Here is a tiny trained network, its code and every weight. The questions are about switching its units off for an input and a class, where a switched-off unit gives its printed mean instead of its output.

import numpy as np


def w(rows, s, z=0):
    codes = np.array(rows[::2]) - 128.0
    scale = np.full(codes.shape[1], s)
    scale[-1] = z or s
    return codes * scale


def f(y):
    return y / 2 * (1 + np.tanh(0.7978845608 * (y + 0.044715 * y**3)))


def log_softmax(a):
    a = a - a.max(-1, keepdims=True)
    return a - np.log(np.exp(a).sum(-1, keepdims=True))


def net(x, mask):
    res = np.array(x, float).reshape(1, 8) / 4 @ E
    y = f(res @ A[0][:, :-1].T + A[0][:, -1])
    res = res + np.where(mask, y, B[0][:, -1]) @ B[0][:, :-1]
    return log_softmax(res[-1] @ U[:, :-1].T + U[:, -1])


A, B = {}, {}
E = w([
[128,128,129],'x0',
[126,128,128],'x1',
[126,128,129],'x2',
[127,127,129],'x3',
[128,128,128],'x4',
[114,112,11],'x5',
[200,180,97],'x6',
[188,66,124],'x7',
],0.012)
A[0] = w([
[187,199,106,96],'neuron 0',
[116,177,124,100],'neuron 1',
[217,87,136,77],'neuron 2',
[145,85,62,88],'neuron 3',
[211,89,146,125],'neuron 4',
[90,203,120,103],'neuron 5',
[136,122,167,103],'neuron 6',
[152,153,171,106],'neuron 7',
[137,128,126,254],'neuron 8',
[156,204,118,109],'neuron 9',
[165,16,74,140],'neuron 10',
[131,146,168,94],'neuron 11',
[224,202,57,117],'neuron 12',
[130,127,110,201],'neuron 13',
[148,143,139,63],'neuron 14',
[87,230,133,82],'neuron 15',
[117,119,82,74],'neuron 16',
[29,171,151,132],'neuron 17',
[222,67,146,112],'neuron 18',
[184,177,139,113],'neuron 19',
[123,119,104,196],'neuron 20',
[127,110,189,132],'neuron 21',
[160,131,193,82],'neuron 22',
[144,150,166,103],'neuron 23',
[166,161,122,75],'neuron 24',
[132,135,162,69],'neuron 25',
[109,238,125,113],'neuron 26',
[126,116,87,117],'neuron 27',
[158,157,123,173],'neuron 28',
[146,156,46,134],'neuron 29',
[74,70,144,67],'neuron 30',
[209,162,175,192],'neuron 31',
[162,87,131,71],'neuron 32',
[169,177,181,121],'neuron 33',
[105,107,129,156],'neuron 34',
[44,93,151,86],'neuron 35',
[126,128,108,165],'neuron 36',
[48,170,126,67],'neuron 37',
[138,140,169,93],'neuron 38',
[109,106,147,102],'neuron 39',
[185,181,131,89],'neuron 40',
[133,146,161,90],'neuron 41',
[129,121,175,144],'neuron 42',
[106,156,131,75],'neuron 43',
[176,116,190,122],'neuron 44',
[177,54,122,92],'neuron 45',
[148,9,160,129],'neuron 46',
],0.016,0.0086)
B[0] = w([
[129,32,182,190],'neuron 0',
[183,135,145,147],'neuron 1',
[168,124,139,187],'neuron 2',
[91,115,100,196],'neuron 3',
[193,174,143,200],'neuron 4',
[231,128,112,188],'neuron 5',
[89,104,93,157],'neuron 6',
[95,131,66,172],'neuron 7',
[69,187,163,226],'neuron 8',
[137,107,193,176],'neuron 9',
[133,165,181,248],'neuron 10',
[126,115,61,159],'neuron 11',
[98,87,180,247],'neuron 12',
[81,159,127,183],'neuron 13',
[122,40,100,121],'neuron 14',
[196,124,105,203],'neuron 15',
[108,85,2,156],'neuron 16',
[171,170,153,254],'neuron 17',
[191,161,100,214],'neuron 18',
[114,85,197,178],'neuron 19',
[87,165,109,187],'neuron 20',
[97,147,81,203],'neuron 21',
[122,107,90,189],'neuron 22',
[101,130,66,161],'neuron 23',
[133,70,145,142],'neuron 24',
[147,89,70,139],'neuron 25',
[184,156,126,209],'neuron 26',
[107,142,47,165],'neuron 27',
[85,118,168,173],'neuron 28',
[72,161,97,222],'neuron 29',
[143,18,194,182],'neuron 30',
[69,150,144,247],'neuron 31',
[199,95,73,142],'neuron 32',
[66,150,51,204],'neuron 33',
[98,127,173,165],'neuron 34',
[138,80,176,214],'neuron 35',
[104,149,115,159],'neuron 36',
[186,120,130,193],'neuron 37',
[116,109,37,158],'neuron 38',
[88,83,149,143],'neuron 39',
[120,83,158,172],'neuron 40',
[121,108,59,147],'neuron 41',
[104,147,76,188],'neuron 42',
[166,115,99,131],'neuron 43',
[75,129,92,205],'neuron 44',
[154,117,100,185],'neuron 45',
[178,178,156,231],'neuron 46',
],0.0073,0.0093)
U = w([
[140,117,13,84],'0',
[164,172,114,255],'1',
[175,59,132,110],'2',
[254,166,83,47],'3',
],0.013,0.0064)

Each question gives the input, the list of numbers given to net, and the class t.
The units are the neurons (one row each of A and B). Each row of codes is followed by its name. A weight is (code - 128) times the scale printed after its matrix; where a second scale follows, it is the last column's (A, B and U).
mask holds one flag per neuron, in row order. A switched-off neuron (its flag False) gives its mean, the last column of its row in B, instead of its output. The means were averaged over made-up inputs and are rounded, as every weight is.
A unit's drop is (log p(t) with every unit on - log p(t) with that unit switched off) / (log p(t) with every unit on - log p(t) with every unit switched off).
The circuit of an input: a set's keep is (log p(t) with only the set's units on - log p(t) with every unit switched off) / (log p(t) with every unit on - log p(t) with every unit switched off). Starting from the 12 units with the biggest drops (on a tie, the unit counted first), units are removed one at a time, each time the one whose removal leaves the highest keep (on an exact tie, the one counted first), for as long as the keep stays at least 0.8.
units of the circuit, in order: the units of the circuit, biggest drop first
unit that matters most: the unit with the biggest drop
k most important neurons: the k neurons with the biggest drops, biggest first
drop when u is switched off: that unit's drop, to one decimal
input [-1,-3,-6,-3,0,-3,7,-5], class 2: unit that matters most -> neuron 0
input [3,-7,-5,4,-4,0,7,-2], class 2: units of the circuit, in order -> neuron 0; neuron 12
input [-7,-1,-3,-2,0,-5,-5,7], class 3: units of the circuit, in order -> neuron 46; neuron 18
input [7,6,8,3,1,6,8,5], class 1: units of the circuit, in order -> neuron 29; neuron 10
input [4,8,-3,-4,-6,6,2,8], class 3: 3 most important neurons -> neuron 10; neuron 18; neuron 4
input [1,-3,-2,4,-1,2,-7,-3], class 2: units of the circuit, in order -> neuron 30; neuron 35
input [-3,-2,-1,7,-1,-5,7,7], class 2: 4 most important neurons -> neuron 0; neuron 19; neuron 12; neuron 40
input [-5,4,2,-7,-8,-7,8,7], class 2: 3 most important neurons -> neuron 19; neuron 0; neuron 12
input [1,-4,0,8,-8,-2,1,6], class 3: 2 most important neurons -> neuron 18; neuron 4
input [-7,-6,1,-4,3,6,-7,4], class 2: 3 most important neurons -> neuron 30; neuron 10; neuron 33
input [-8,-7,1,8,-3,4,7,5], class 2: 2 most important neurons -> neuron 12; neuron 0
input [-5,-1,-6,3,7,4,-8,1], class 2: 2 most important neurons -> neuron 30; neuron 35
input [-4,5,1,6,4,-5,4,5], class 0: 2 most important neurons -> neuron 33; neuron 44
input [-5,-5,4,-6,4,-6,0,-6], class 0: unit that matters most -> neuron 33
input [-1,6,3,1,3,1,-5,-3], class 2: drop when neuron 35 is switched off -> 0.3
input [2,3,0,-1,-2,5,2,-7], class 3: drop when neuron 5 is switched off -> 0.2
input [-2,3,-5,-5,5,-5,8,-3], class 2: drop when neuron 0 is switched off -> 0.2
